Below is a small trained network, with its code and all its weights. Each question gives an input and a target symbol and asks what happens when units are switched off, that is, made to give their printed mean instead of their output.

import numpy as np


def w(rows, s, z=0):
    codes = np.array(rows[::2]) - 128.0
    scale = np.full(codes.shape[1], s)
    scale[-1] = z or s
    return codes * scale


def norm(h):
    return h / np.sqrt((h * h).mean(-1, keepdims=True) + 1e-5)


def f(y):
    return np.maximum(y, 0)


def softmax(a):
    e = np.exp(a - a.max(-1, keepdims=True))
    return e / e.sum(-1, keepdims=True)


def log_softmax(a):
    a = a - a.max(-1, keepdims=True)
    return a - np.log(np.exp(a).sum(-1, keepdims=True))


def net(x, mask):
    ids = ['αβδεζηλμξστφψ'.index(c) for c in x.split()]
    T = len(ids)
    res = E[ids] + P[:T]
    r = norm(res)
    for j in range(3):
        rows = slice(2 * j, 2 * j + 2)
        q, k, v = (r @ M[0][rows].T for M in (Q, K, V))
        z = softmax(np.where(np.tri(T) > 0, q @ k.T / 2**0.5, -1e9)) @ v
        o = O[0][rows]
        res = res + np.where(mask[j], z, o[:, -1]) @ o[:, :-1]
    y = f(norm(res) @ A[0][:, :-1].T + A[0][:, -1])
    res = res + np.where(mask[3:11], y, B[0][:, -1]) @ B[0][:, :-1]
    return log_softmax(norm(res)[-1] @ U[:, :-1].T + U[:, -1])


Q, K, V, O, A, B = {}, {}, {}, {}, {}, {}
E = w([
[56,156,148,80],'α',
[242,163,158,178],'β',
[164,56,99,184],'δ',
[110,195,143,104],'ε',
[11,169,113,154],'ζ',
[103,254,140,144],'η',
[61,110,93,218],'λ',
[222,104,139,130],'μ',
[186,88,98,246],'ξ',
[192,180,157,75],'σ',
[110,70,123,105],'τ',
[85,162,85,240],'φ',
[133,134,139,69],'ψ',
],0.0022)
P = w([
[123,114,146,113],'0',
[89,153,80,255],'1',
[127,119,92,103],'2',
[131,214,118,187],'3',
[122,108,168,122],'4',
[126,218,137,157],'5',
[161,183,55,86],'6',
[137,204,141,149],'7',
],0.0056)
Q[0] = w([
[167,121,4,41],'H1',
[159,208,41,144],'H1',
[147,166,35,115],'H2',
[136,133,73,61],'H2',
[103,53,176,152],'H3',
[62,158,90,139],'H3',
],0.019)
K[0] = w([
[115,71,251,130],'H1',
[104,139,207,192],'H1',
[123,110,218,176],'H2',
[103,88,216,105],'H2',
[81,84,183,168],'H3',
[68,146,92,122],'H3',
],0.019)
V[0] = w([
[241,108,148,75],'H1',
[167,253,134,216],'H1',
[128,47,98,186],'H2',
[133,48,119,182],'H2',
[86,144,153,124],'H3',
[130,111,141,164],'H3',
],0.012)
O[0] = w([
[14,22,83,78,28],'H1',
[33,200,216,239,255],'H1',
[191,2,105,163,146],'H2',
[167,27,95,157,142],'H2',
[185,117,93,135,123],'H3',
[112,170,76,113,107],'H3',
],0.0064,0.0077)
A[0] = w([
[114,115,104,70,55],'N1',
[162,108,130,215,2],'N2',
[47,57,188,184,75],'N3',
[52,24,159,156,136],'N4',
[90,163,169,245,127],'N5',
[24,176,146,100,113],'N6',
[154,76,188,44,101],'N7',
[56,59,100,78,105],'N8',
],0.011,0.0024)
B[0] = w([
[80,184,84,149,144],'N1',
[65,178,53,165,165],'N2',
[220,246,144,154,163],'N3',
[226,106,222,165,152],'N4',
[28,185,99,241,247],'N5',
[214,60,168,12,175],'N6',
[87,159,61,166,148],'N7',
[20,114,210,163,161],'N8',
],0.014,0.012)
U = w([
[111,69,45,94,182],'α',
[91,203,179,115,134],'β',
[143,35,111,144,161],'δ',
[224,103,71,159,90],'ε',
[23,125,77,79,2],'ζ',
[99,164,105,213,176],'η',
[162,143,153,34,169],'λ',
[71,99,176,50,138],'μ',
[142,197,35,61,62],'ξ',
[247,187,132,110,43],'σ',
[192,59,163,189,44],'τ',
[49,42,175,147,63],'φ',
[175,127,233,136,164],'ψ',
],0.014,0.0035)

Each question gives the input, a string of symbols that net reads in full, and the target symbol t.
The units are the heads (2 rows each of Q, K, V and O) and the neurons (one row each of A and B). Each row of codes is followed by its name. A weight is (code - 128) times the scale printed after its matrix; where a second scale follows, it is the last column's (O, A, B and U).
mask holds one flag per unit, heads first, then neurons. A switched-off unit (its flag False) gives its mean, the last column of its rows in O or B, instead of its output. The means were averaged over made-up inputs and are rounded, as every weight is.
A unit's drop is (log p(t) with every unit on - log p(t) with that unit switched off) / (log p(t) with every unit on - log p(t) with every unit switched off).
The circuit of an input: a set's keep is (log p(t) with only the set's units on - log p(t) with every unit switched off) / (log p(t) with every unit on - log p(t) with every unit switched off). Starting from all 11 units, units are removed one at a time, each time the one whose removal leaves the highest keep (on an exact tie, the one counted first), for as long as the keep stays at least 0.8.
units of the circuit, in order: the units of the circuit, biggest drop first
most important unit: the unit with the biggest drop
top k neurons: the k neurons with the biggest drops, biggest first
heads that matter: for each layer, one digit per head in row order, 1 if its drop is at least 0.15 and else 0, layers parted by /
drop of u: that unit's drop, to one decimal
input μ α τ, target φ: units of the circuit, in order -> (H1, N8)
input ξ ξ ζ ψ η, target σ: units of the circuit, in order -> (H1, N5)
input δ β σ ζ ζ, target μ: units of the circuit, in order -> (H1, H2, N6)
input β β α, target ψ: units of the circuit, in order -> (H1, N4, N5)
input σ δ ψ, target μ: heads that matter -> 110
input ψ σ ξ, target ζ: most important unit -> H1
input δ ε τ β δ λ α, target δ: units of the circuit, in order -> (H2, H1)
input ξ η η β ε φ α, target λ: top 2 neurons -> (N5, N6)
input η ζ ξ μ δ, target τ: units of the circuit, in order -> (H2, N4)
input μ β α, target φ: units of the circuit, in order -> (H1, N4)
input μ α τ ζ λ, target α: heads that matter -> 100
input λ η μ, target ε: units of the circuit, in order -> (H1, H2)
input σ λ μ ζ α β ξ, target ξ: units of the circuit, in order -> (H1, N5, H2, N6)
input δ σ α, target δ: units of the circuit, in order -> (H1, H2)
input ξ β α β ξ μ δ, target τ: units of the circuit, in order -> (H2, N5)
input μ α ξ λ ξ τ β, target τ: heads that matter -> 110
input α η ε β μ ξ ζ, target φ: heads that matter -> 100
input ζ μ τ β σ, target α: heads that matter -> 100
input ψ λ α σ α α τ, target ξ: heads that matter -> 100
input α α φ, target ξ: top neuron -> (N5)
input β τ α τ β, target ξ: top neuron -> (N5)
input ζ φ ε η μ, target λ: heads that matter -> 110
input σ β ε ξ τ, target λ: top 2 neurons -> (N5, N6)
input β μ β τ β, target ψ: top 3 neurons -> (N4, N3, N8)
input β μ β, target ψ: top 2 neurons -> (N4, N3)
input ζ ε ξ, target σ: drop of H1 -> 1.2
input ε δ ζ, target λ: drop of H2 -> 1.0
input τ α α, target α: drop of N5 -> 0.1
